Each row is followed by its class number. Each block has new classes, again numbered from 0 up, in any order.
[-62   5 -16 -15  25  15  35   6   3 -45  15 -15  40  30   6  35   4  54
  -6 -47  40  -4  37  23  -4  22  61  40  38  15  -2  20] | 0
[ 24 -36   0 -10 -30   9  32  15 -21 -23 -34  71 -45 -23  25 -51 -51   3
  -5 -33   0  -1   0 -11   0 -41  -7 -41 -13 -28   6  41] | 4
[ 13  57 -41  43  15 -76   3   7  -9 -29 -15 -16  54  71  61  -3  41  31
  -9 -29 -29  -7 -26  48  12  37 -16 -15  12  29 -10  23] | 3
[-55  44  25 -44  21 -22  44  11 -27  32 -23   8  17  -9  25   7 -21  -1
 -18 -59  54  21  14 -12 -25  15  -2 -16   5 -27 -17  28] | 3
[-51  10  27  20 -37  45  44 -53 -34 -31  -1  -7 -35 -17 -64  -3  -6 -20
  19  -7  10   2  25 -10 -22   1  -4 -16 -23 -24 -28 -21] | 6
[ 23  -3   3  36 -32  17  -3 -78  44  13   6 -83  11 -32 -22  32 -25 -29
 -21 -18   4 -21  42  77  15  67 -46 -14   9  13  27 -76] | 3
[  55    8  -22   20  -43   22  -20   -4   25   14    7 -105   -3   -3
  -34   18   31  -38   10    4    9   10    1   48  -26   20    2   -2
  -22   28   10  -25] | 7
[  0  16 -39 -42 -16  -4  15 -14  13   7 -13 -78 -14 -53 -33   8  10 -17
  -5  20  -1  -4  13  -6 -12 -14  15  26   7  12 -15 -24] | 9
[  9  42  -9  -9   2  72   1  20   8 -33 -11  55   0 -44 -41 -27 -76  -6
   4  11  -7   5  24  45 -16 -17 -50  -1 -50 -31  71  17] | 9
[-10  39 -50 -61  17  36   8 -21   2  18   5  58  36 -41   2 -25 -12  48
   3  -1 -22  22  -8   1  12 -34   6 -17   2 -26  -8  -9] | 4
[-96  -7  12 -11  -7   9  20 -25  34  -1  -8 -70  68 -15 -21  20  -7  21
 -23 -47  25 -64  56  31   5  15  28  21  35  20 -11 -17] | 2
[  7 -20  -1   0 -15  49  16  -7  34 -15  42 -39  -2  -6   4 -20  20 -43
  18 -16  -1  14   8 -21  12 -34   7 -14  34  -3  11 -49] | 2
[-13   9  13 -69  36  39 -16  45  27  14   8  25  40 -29  -3  20 -61  -5
 -40   3 -11  12   1 -25 -77  52  28   9  35  -8 -17  32] | 1
[-63  54   8  29   1 -34 -32 -47 -12 -23 -11 -45  15  25 -18 -11 -36   4
 -23  -7 -13 -48   3  40   0  29   8 -33 -36 -16  39  -2] | 8
[ 33  26 -18 -52 -15  26   4 -15  11  -2 -11 -15  -6 -22  58   6 -36 -13
  -5 -40  -1   1 -29 -26 -19 -68  30 -31  -8  -1  -1  -7] | 4
[ 62  -7 -53  26 -25  47   4 -25 -21 -21  15  -9 -91  -4  -7 -41 -16 -12
  14   2 -13  13  -4  11 -10 -48  11 -52 -31  45  23  13] | 4
[ 14  74 -45  18 -15  25 -15 -39  10  13  32   2 -42  -4 -15   6 -35  35
 -29  14 -24 -28   1   0  44  20 -44 -73 -25  36  19   5] | 4
[ 24 -16   5 -10   5  33  48   8  -5   3  70  -1 -63  32 -13  65  26  10
   1  34   2  25   5 -35  16  42 -12  11  88  28 -48   0] | 5
[ -5   4   7  58 -18 -38 -46 -35   6 -60  42 -65  22  90 -16 -38  17 -70
  16  40 -31 -35 -14  45   4  75  41 -35 -10  46  25  26] | 7
[ 26  57 -20   7   3  33 -37   5  17 -57  16 -39  42  22  30  36 -15 -15
 -27   6 -47 -20 -29  11 -23  10  11  -4 -10  50  15 -24] | 5
[ 38  -4 -21 -63  18  43  -3 -22  36   4   9  12  10   0   2 -23 -23 -21
 -14  -5 -24   2 -25 -59 -18 -43  31  21  -3 -31  -4 -83] | 6
[ 24 -15   5  10   1 -51  -4  -4  -6  94  15 -33 -10  -3 -28   7  44  -5
  17  16  12  15  -6 -11  -2  16  -1  27   5  23 -54  18] | 1
[ -6  27  -3  13   5  56  11 -44  23  39  32 -51 -30  -7 -21  -5  23   0
  26 -20  41  13  38  20  64 -24 -25 -22   9  24  29 -25] | 2
[ -1   8 -12  16 -84 -17  39 -47 -43 -48  -8 -65 -11   7  28  -1 -17  14
   0 -42  -9 -51  19  45  -5  27  23 -33 -13 -11  17 -11] | 3
[-114   48   47    4    8   24   -8   -8  -14  -50    9  -16   56   44
  -11    6   -5   15   19  -27   19  -32   13   23  -15   -7   29    4
   -7  -16   28   27] | 2
[-32   3 -22  20  36  54 -67 -15  -1  -2  28  27 -24  49  16 -72 -51  10
  19   3  24 -20  14  47 -23 -32  44 -26 -47 -27  97  55] | 8
[-46  25 -12   8  12  37  -9  -2  -6 -21  22 -38   2  19 -17  23   7  18
  -2   4 -11   0   4 -17 -53  28  52  -4  15  29  -7   4] | 1
[ 10  53 -16 -12  -4  53 -34 -41   6  13  -2  31   6 -19  13 -15   4  -1
  36  26 -11  57 -30  -2 -33 -24   2 -26 -28 -28   5 -14] | 9
[-55   4  10 -32 -10   0 -15  27   7 -34 -24 -16  28   6   2  16  -2  -1
   4   7  -7 -40   6 -19 -20  -6  44  32   4   2  -1   1] | 7
[  5 -10 -43  -9  -7 -33   6  -3  12   6  -8  -7  10 -20 -24 -39  18  -5
 -18   7 -31 -39  -2 -56  25 -28   6  29 -19  12 -39 -54] | 6
[-61  -4 -27 -46  26   2 -13 -33  13  11  11 -32  41   0 -21 -19   3   3
   1  -2   8 -18  15 -16  -1 -47  60  57  -9 -24  13 -51] | 0
[-26  36 -36  22  21 -52  56 -38 -36  -5  -3 -34  38  38   6  -4  55  42
  23 -31   9   8  26  86  31  38   3   5  34  37 -26  28] | 3
[-22  18   2 -20  -8   6  34 -41  17 -31  12 -42  18  -2 -22  -3   6 -15
  14 -13  15   4  10  -6  40  -9  15  12   5 -41  38 -66] | 9
[-81  16 -12 -63  25  53 -35  10  25  -7   5  12  67 -55 -23  -3 -51  29
 -18  22 -28 -40  35   1 -31  25  41  30  13 -17  19   5] | 1
[  8   4   7  72  -8   4 -25 -54   5   9  19 -19 -20  73  -7 -53  39 -19
  17  -2 -12  20 -24  -2  14  -7 -10 -56 -16   0  16 -33] | 2
[ 57 -10 -54  17 -24  26  -5  13  26 -32  13 -97  -9  -7  -5 -21  -2 -28
 -23  -3 -16 -37  20  41  27 -19 -13   8 -13  23  49 -29] | 5
[-76  -3  -2  -8  -8  61 -13 -14  27 -58 -31 -44 -10 -20 -14 -21 -55 -30
 -29 -21  11 -17  40   5 -43 -17  16 -12 -12 -55  50 -16] | 0
[-12 -19  21 -15 -25 -21  19   2   4  -7 -38 -69  15 -45 -41  12  39 -43
  13 -12  22  15  21  14  12  13  11  31   5   4 -18 -37] | 7
[-37  -1  47  -6   4  36   6  11  35 -33  -9 -10  21  -6   0  67  33  17
   0 -16  10  40   5  -1 -12  42 -16  14  80 -10 -30 -21] | 2
[-59  44 -21  20   8  42 -43  42 -21 -94   8  90  27 -31  16   2 -55  59
   8  -2 -36 -55  10  -3  11 -36  28  19 -53  19  76  -7] | 8
[  2  -7 -20  -5   5  43  39  13  -1   9  30  67 -46 -11 -34   7  -7  30
  22  23   2  17  10 -52   6 -39 -11  28   7  -3   3 -34] | 9
[ 27  39 -18   7 -13  33  25 -12   6  -1 -16 -11   9 -25   7  39 -10  40
 -32 -50  16  33  19  38 -12  59 -35 -27   7  -4  13 -46] | 3
[-10  23  27 -10  -5  10 -18   7  -5   1  18 -22   6   3 -16  34 -29 -13
 -25   6 -10   6 -11 -17 -64  76  26 -18   9  14 -20  29] | 1
[-79  -7  32  13   5  57   0   9 -11 -27  23  27 -38  27  -3  21 -47   4
   7  16 -11 -31  21 -42 -67  13  37 -12  30  12 -11  54] | 1
[-47  89 -52  12  28 -23  -7  35  -4  19 -21  15  28   2 -11 -58  48  44
   6   7 -27  -9   5   6  69 -48 -68 -14 -21   0   3  27] | 2
[-15  18 -10 -42 -39  55 -19  24   0 -29 -12 -51  24 -71  23  -8 -19 -45
 -11 -11  -6 -12   0 -22 -34 -55  20  -2 -35 -30  18 -29] | 5
[-58 -13  22  15 -14 -66  13  13  29  -8 -31  12  39 -31 -39   9  11 -15
 -19  15 -18 -29   0 -55  17  -1 -37  44   1 -38 -25 -62] | 9
[ 30  11 -33 -16  -8   0 -50  19  76   1 -13 -17  32 -85   2  22  21 -19
 -26  40 -24  31  -9 -15   2  46 -34  10  24   2 -17 -46] | 9
[-38  20   9 -10  25 -20  29 -13  13 -25  -8  21  20   1   6  40   3  15
 -22 -16 -11  17 -10 -18   3  32  -3 -18  57  23 -57   3] | 4
[ 14 -53  27  -1  12 -61   5  46 -40   4 -22  52 -13  -6 -16  -8  42  19
  26  14 -12  26 -15 -43  15   5  17  65  14  -2 -29   7] | 1
[  8   0  19  12  -1 -54  22  19  22  -6 -21  67  15  -7 -12  31   2  25
 -26  20 -20  17  -9 -18  19  80 -54   9  44  -6 -49   4] | 9
[-41  49  69 -79   4 -43  71 -20 -41  58 -14 -14 -10  27 -37  30 -41  -6
   0 -24  49 -20  18  -7  32  26   3   5   6 -14 -24  41] | 7
[-21  21  23 -50 -11  53  22  -4 -27   7   7  52   5 -79 -22 -39 -31 -23
  29  -2 -15  38   8 -44  11 -33   2 -13 -24 -62  19 -33] | 1
[-67  15 -45 -11  32  14   4  25  21 -48   3 -40  55 -43 -35 -14   8   3
 -16   3 -39 -30  34 -17  11   0  32  32  19  26  14 -41] | 1
[ -6 -45 -10  32   9 -28 -17 -13  -4  -4  64 -23   1  32 -15 -10  55  -4
  39  33 -16 -12   1 -26  27  18  61  37  26  47 -10 -11] | 1
[-66  35   6 -19  32 -28 -26  -8  52 -34 -17   3  73 -12  27  -6 -13  -7
 -17  -6   2 -29   7 -22  46  14  13  12   6  -7  26 -20] | 9
[ 22  10 -15  31  -9 -22 -21 -10   5 -67  21 -79  17  62  33  -2  14 -17
   1 -21  -3 -21  -5  54   3  35  19   1   2   3  64 -17] | 3
[-10  -3   7  19  -7 -37  68 -37 -10  27  25 -14 -45  38 -39  31  53  15
  -4  -2  14   7   2 -58  31  41 -12   2  46  17 -92 -27] | 6
[ 18  17 -47  15  -3 -21 -42 -11  25   2 -15  13  19   7  60 -50   9  -9
   4  -6 -33 -10 -40 -14  10 -66   2 -38 -25   4  -5   7] | 4
[ -6   9 -15   0 -41  54 -54 -19  -4  38   4 -25 -16 -43   8 -75 -25 -60
  22  38  -1 -15  16  44 -18 -44 -27 -43 -57 -39  25  62] | 5
[-21  62 -36 -37 -25  -1 -26 -80   6  13 -14 -49  33 -11   5 -40 -27   5
 -35 -19 -23 -22 -26  -3   4 -12  25 -70 -46 -43  20 -48] | 4
[ -7  -6  -9 -20  -4  18 -82  -2  47  11 -42   9  16  -1  60 -39  -2 -13
  -6   2  -2 -23 -28 -48 -33 -45  20   3 -30 -47  -5  -1] | 6
[ 40 -49 -44 -17  -9  -9 -92  15  70  26   1  -7  -4 -30  22 -55  18 -31
   8  69 -21  -9 -16 -22   1 -23   3  29  -2 -32  24 -10] | 9
[-24  -2  22 -31   8  15 -35 -25  34  37  42  18  37 -18 -39 -11 -28 -17
   3  36 -31 -45   5 -23  29 -21 -12  32   0   0  13 -55] | 2

A new block, with new classes numbered from 0.
[ -5  44 -35  19 -22  17  19  13   9  26 -17 -71  54  28   9  -1  49  15
 -53  42 -28 -52   1 -52   3  10  50  15  30  -2   6 -52] | 1
[  0  32 -49  26 -13  50   7   6  -1  28 -20 -61  38  26  13   5  61  -4
 -26  49 -38 -22  -7 -55  -7   2  40   7  52   4  12 -39] | 2
[ -8  39 -11 -21  -2 -86  17 -12 -13 -18 -16 -80  32  -1  25 -12  13  42
 -39  48 -66 -26  56  20  12  16  81  10 -69   6 -18  10] | 6
[ -2  51 -51  16   1  16   1  -2  13  56 -22 -47  40  15  37 -15 -18  15
  -9  34 -59  -3  38 -19 -10 -22  50  26  54   8  10 -31] | 5
[  36   15 -103   -5   16   27    1    4   -2   11  -42  -29   21   30
   31    3    2   21  -19   23  -79   -4   38  -88  -32  -22   54  -14
   66  -35    3  -12] | 8
[  -9   36   27   -2  -16  -55   18   -5  -11  -42  -10 -101  -17   15
   -7   20   35   34  -28   56  -52  -19   88  -21   46   31   62   11
 -100   14  -77  -23] | 7
[  28   19 -108   11    5   34   11    8   19    7  -21  -30   37   37
   32    1    4   26  -28   30  -90    3   26  -85  -24  -18   41   -5
   90  -22    2  -12] | 4
[ -6  56   4  -3   5 -86  21 -17 -36 -26  -4 -66  31  -2  17  -7  14  37
 -59  27 -52 -33  40  -6  28  20  68  13 -68   6   0 -11] | 11
[  8  36 -63  39  -2  50  10  10  -3  15 -13 -73  38  29  21  10  72  11
 -28  51 -24 -22 -18 -77   8   8  36   7  54   1  24 -42] | 2
[  6  36  22  -2  -7 -66  10 -12 -31 -36 -25 -88 -12  25 -26  17  50  42
 -16  56 -48 -13  94 -15  44  22  58  11 -98   1 -60   0] | 8
[  32   33 -100   17   25   20    4    4    2    7  -27  -23   29   38
   35   -7    0   15  -41   24  -72    6   37  -79  -28  -18   51  -30
   91  -19   15  -11] | 10
[ -3  34  -5  11 -25 -58   0  -6  -6 -44   4 -56  15  -3  18 -21  44  30
 -16  60 -74 -31  32 -14  69 -10  69  -8 -60   8 -26 -20] | 4
[ -7  38  25   6 -11 -41   1  -7 -11 -39 -12 -92 -14  10 -10  11  23  28
 -15  65 -60 -18 109 -25  55  11  65  -3 -74  14 -89 -19] | 7
[ -2  33 -44  14  -6  34   8  21   3  40   0 -70  46  20  15   0  43   5
 -24  37 -53 -35  37 -42 -22   1  55   4  61   1   0 -31] | 5
[ -2  29 -61  31 -26  33  23  19   5  22   1 -74  47  21  24   7  69  18
 -42  53 -41 -29 -19 -60  13  12  48   7  40  -2  30 -34] | 4
[ -3  56 -11  52  12 -11 -32 -21  -8 -25   7 -28   0  18  -3 -27  75  42
  18  49 -64 -22  55 -13  57 -44  64 -19 -15  29 -28   7] | 10
[ -2  63 -65  27  -1  25  -3  -4  12  55 -31 -53  38  16  16 -24  -5  23
 -24  49 -49   6  24 -24  -8 -18  53   3  43   0   5 -19] | 10
[  2  28 -42  34 -12  47  12  10  -5  39 -21 -50  23  16  12  12  48  13
 -29  51 -47 -31  24 -35   6  16  57   0  63   4  24 -49] | 3
[  2  45 -58  13  -8  27  -9 -11   9  55 -46 -53  34  12  15 -16  -8  31
   0  41 -58   0  35 -35 -13 -35  55  15  16 -19   2 -29] | 8
[  0  29 -47  34 -10  50  13  13 -10  32 -22 -52  24  17  14  11  51  16
 -31  49 -39 -33  17 -46  22  15  57  -5  73   4  31 -50] | 3
[  1  36   0  46   5  -7 -16 -22  11  -7   8 -43  19   3  22 -17 114  55
  29  49 -63 -29  58 -12  56 -35  63 -20 -28  18 -35 -11] | 6
[ -5  37 -45  -5  -2  21 -11  -7  23  48 -42 -65  61  21  21 -35 -32  26
 -20  29 -65   5  56 -38  -7 -27  65   4  70  -7 -32 -13] | 0
[  0  29   8  49  11  -2 -27 -23   2  -2   6 -31  -3   7   5 -25  72  42
  22  49 -72 -29  65 -31  37 -44  57 -17 -23   4 -19  -7] | 9
[ -9  53 -19  -4  -9 -82  23   8 -18 -28   1 -78  33  12  21  -3  19  40
 -44  65 -52 -27  32   5  26  19  66  16 -70  11   9  22] | 4
[ -4  45 -36  34 -24  22  -2  15   4  35  -5 -83  48  23   5   8  65  25
 -38  47 -11 -45  -1 -67   5  12  50   7  55  -3  13 -46] | 1
[ -5  51  -9  -9   2 -87  14  -9 -34 -24 -25 -90  20  12  14  -4   4  47
 -37  53 -42 -25  38  -1  32  13  71  18 -99   1   2   2] | 8
[ -3  39   9  57  11  -9 -28 -24   4  -9   5 -30   2   3  -1 -12  67  32
  21  49 -72 -26  69 -30  43 -42  53  -7 -22  11 -13  -6] | 9
[ 34  21 -98  26  25  30   1   9   0   7 -22 -49  25  42  26   4  14  27
 -40  29 -62   4  21 -86 -23   1  47 -26 103 -23   6 -30] | 10
[  0  49   9  38   2 -17 -24 -14  -5 -11  -8 -36   7   3   6 -12  92  46
  35  53 -57 -37  53  -4  51 -38  68   0 -74  14 -19  -5] | 8
[ 18  13 -68  -6  -3  28   9  -2   0  29 -42 -45  11  29  44  -6 -75  26
 -38  29 -88   1  62 -57 -19  -5  51 -26  49  -6 -44 -32] | 7
[ 34  10 -98   8  14  44  10   3   3  15 -32  -6   1  27  31   6  11  24
 -21  19 -78   2  42 -84 -27  -8  46 -11 100 -26  14 -20] | 3
[  4  46 -56  17  -4  58 -11  -7  15  69 -52 -15  21  11  18 -18 -30  28
  -1  46 -69   1  73 -22  -7 -26  58  -1  73   2  -4 -23] | 3
[  4  35   6  67  20 -16 -24 -27  -3  -6   7 -38   7  14   7  -7  73  39
  13  51 -71 -22  66 -37  41 -35  49 -12 -12  11  -6  -9] | 9
[  0  46 -11  55   6 -18  -9 -29   1 -18   9 -47  11   6  12  -8 108  51
  25  52 -59 -18  59 -20  67 -32  54  -2 -31  23 -30  -1] | 6
[ 23  10 -48 -25  -2  11  11  -5  20  48 -39 -52  60  34  41 -32 -70  12
 -52  18 -74   0  49 -47 -24   4  57 -17  60  -3 -39 -15] | 0
[ -2  37 -59   7  -6  26  11 -15  17  62 -38 -60  43  13  32 -23 -11  39
 -15  42 -55   5  36 -17  -6 -16  53   7  40  -8 -13 -25] | 6
[ -1  50  -1  42 -11   3 -20  -8  12  -9   5 -14  14   6  12 -17  85  39
  26  61 -73 -29  65  -7  61 -37  55  -8 -40  34 -35  19] | 4
[ 19   9 -63  -5  -7  41  12   2  11  32 -40 -43  17  18  46  -6 -64  17
 -38  23 -83  -6  48 -58 -19  -3  48 -20  33  -8 -41 -40] | 7
[  0  50   6  42   6  -5 -35 -18   6 -22   4 -40  25   5  10 -26  66  27
  24  48 -60 -20  81 -35  66 -45  73   2  -7  24 -36  15] | 0
[ -3  53 -40  30 -14  32   1  15   7  33 -16 -74  54  27   8  -2  48  26
 -37  53 -18 -45  20 -65   9   0  54   6  50  -4   6 -42] | 1
[ -6  64   3   2  -2 -96  18  -3 -20 -29 -14 -91  39  15   8  -2  24  53
 -59  47 -32 -41  43 -14  27  21  59  22 -85   8 -15   2] | 1
[  5  48 -48  42   6  17  13   1 -17  20   2 -61  47  23  32  17  68  28
 -48  26 -24 -30   3 -72  16  14  53  -3  66  -2  49 -54] | 11
[ -4  49  12  35   9 -18 -16 -15   4 -28   1 -47  29   8  12 -30  72  33
  15  46 -57 -25  76 -25  67 -39  71   4 -37  20 -39  13] | 0
[ -4  21 -47  38  -7  37  21  10  -7  35 -12 -69  26  24  13   4  42  23
 -39  38 -44 -31   1 -61  -3   6  41   0  48 -18  34 -47] | 9
[ -3  62   7  43   4   9 -29 -27 -10  13   7 -18  12  -6  19 -22 100  42
  15  41 -58 -37  59 -24  64 -29  70  -8 -15  32 -24  -2] | 11
[  4  34   7  48  10  -2 -21 -13 -15 -21  -6  -3 -16   6   4  -6  87  44
  28  47 -63 -25  76  -8  62 -29  56 -23  -5  18 -19  -7] | 3
[ -3  40 -49  11 -11  40 -12 -13   6  67 -50 -55  33  12  16 -23 -24  28
  -2  42 -42  -2  19 -28   6 -26  52  15  22  -7   1 -34] | 8
[  1  43  -4 -11  17 -81  14 -14 -16 -36 -24 -72  33  17  12  -6  -5  22
 -40  48 -51 -15  30   5  16  14  42  13 -71  16 -25   1] | 2
[ 29  -1 -61   3   4  21  22  -8  16  47 -35 -32  19  31  33 -14 -55  24
 -44  18 -85  -6  26 -53 -38   6  32  -8  41 -23 -10 -41] | 9
[  24   13  -96   12   22   47    0    5   14   10  -26  -42   22   28
   52    7  -20   19  -26   25  -76    1   40 -102  -16  -21   45  -28
   92  -17  -14  -33] | 7
[  4  58 -69  22   7  25  -8  -8   5  45 -40 -47  30  29  18 -26 -31  37
 -23  44 -54  15  43 -35  -4 -24  55  -8  59  -3  -3 -18] | 10
[  6  38   7  40   7  19 -24 -27   6  -5  -7 -16   8  18   2 -25  88  15
  32  56 -70 -22  55 -17  38 -43  43  -6 -29  30 -53  -2] | 2
[  -2   36  -48   35  -21   20   18   13    5   14    5 -104   57   19
   18    4   74   11  -43   40  -29  -27   -6  -79   19   13   62   21
   53   -5   21  -45] | 0
[ 38   8 -91  -3  24  14  13  13  -8   2 -38 -58  33  41  33  15  12  29
 -38  27 -68 -13  30 -89 -29   2  54 -21  60 -38  10 -27] | 8
[  6  48  -3  39  11 -18 -25 -22  -8 -10 -11 -46  14  14  -2 -10  71  38
  26  60 -70 -30  70 -17  49 -41  63  -4 -48  16 -34  -3] | 8
[  0  43 -39  35 -15  34   4  -6  -7  39   1 -57  50   5  15  11  67   2
 -44  27 -49 -35  11 -65  -3   8  59   2  65  -1  25 -57] | 11
[  5  46   9  10  -6 -55 -13 -23 -19 -29   3 -32   7 -19  32 -27  35  30
 -16  37 -61 -38  43 -17  67  -7  84  -4 -54   7 -13 -37] | 11
[ -2  53 -44  17 -22  19   3   3  11  55 -35 -62  40  22  12 -12   8  38
 -32  42 -31 -17  24 -44  -7  -3  43  18  40  -9 -11 -38] | 1
[-13  52   9 -13  -1 -90  14 -13 -13 -20 -14 -91  50  10  29 -35 -19  38
 -46  41 -45 -18  49  -1  37   1  81  15 -71  10 -10  11] | 0
[  0  56  14  45  -6  -5 -35 -13   1 -15 -10 -28  12   6   6 -20  78  51
  16  50 -42 -44  65 -30  64 -35  60  -1 -33  20 -39  -7] | 1
[ -7  24  15  24  -8 -62 -12 -17  -4 -34   2 -57   2 -18  17 -29  42  31
  -6  47 -70 -35  32 -21  52 -21  73  -7 -62 -15  -2 -47] | 9
[  7  28 -53  40 -17  62   0  12  -4  32 -17 -47  18   9  13  15  62   9
 -22  55 -55 -36  30 -59   8   9  72   2  77  -1  30 -52] | 3
[  0  45  -8 -12  10 -65  15 -11 -20 -23 -28 -67  27  18  16 -17   5  28
 -35  53 -57 -15  41  -1  10   5  53   8 -69   9 -27   5] | 2
[  0  40  29 -11  -3 -61  12  -4 -14 -23   1 -78  -2  17 -11  -4  36  30
 -14  45 -61 -22 104   4  23  18  62  24 -80  17 -69   8] | 5
[ -5  47 -39  30 -21  28  12  15   1  27 -14 -72  49  26   8   2  62  25
 -44  46 -21 -49   9 -65   9   6  51   8  43  -5   9 -45] | 1
[ 29  27 -82  -2  26  46  -7  -7   6  33 -28  -4  41  17  45  -9   5  13
 -31   6 -76  -8  46 -88 -29 -21  58 -20 107 -22   6 -20] | 11
[ -8  43   8  54   1  18 -37 -18   1 -13   2 -47  -5  -3  14 -11  67  34
  31  62 -75 -31  85 -33  71 -45  65 -22 -30  33 -64 -13] | 7
[-15  42  -4 -13 -21 -86  27   0 -12 -30  -7 -77  33   7   9  -8   3  34
 -50  50 -63 -28  25  16  28  19  59  19 -84  13 -13   5] | 4
[ 14   5 -65  -8 -11  38  12  -1   7  39 -40 -51  14  22  43  -6 -57  22
 -41  22 -85  -8  33 -53 -19   5  47 -20  42  -2 -50 -42] | 7
[  0  30 -48  44 -23  65  -1  11  -2  49 -10 -51  23  -3  11   8  58   1
 -20  60 -41 -40   8 -47  15  12  65   6  69   7  33 -50] | 3
[ 26   6 -66 -25 -12  23   5  -5   4  37 -55 -35  25  24  13  -7 -41  12
 -31  17 -94 -11  50 -44 -43  -6  56  -5  26 -21 -37 -24] | 8
[ 10  40  11  54  10   8 -20 -12 -10 -12  -9  -4 -11   5  14  -7  86  48
  30  55 -64 -29  87  -9  65 -27  63 -21 -21  26 -18  -7] | 3
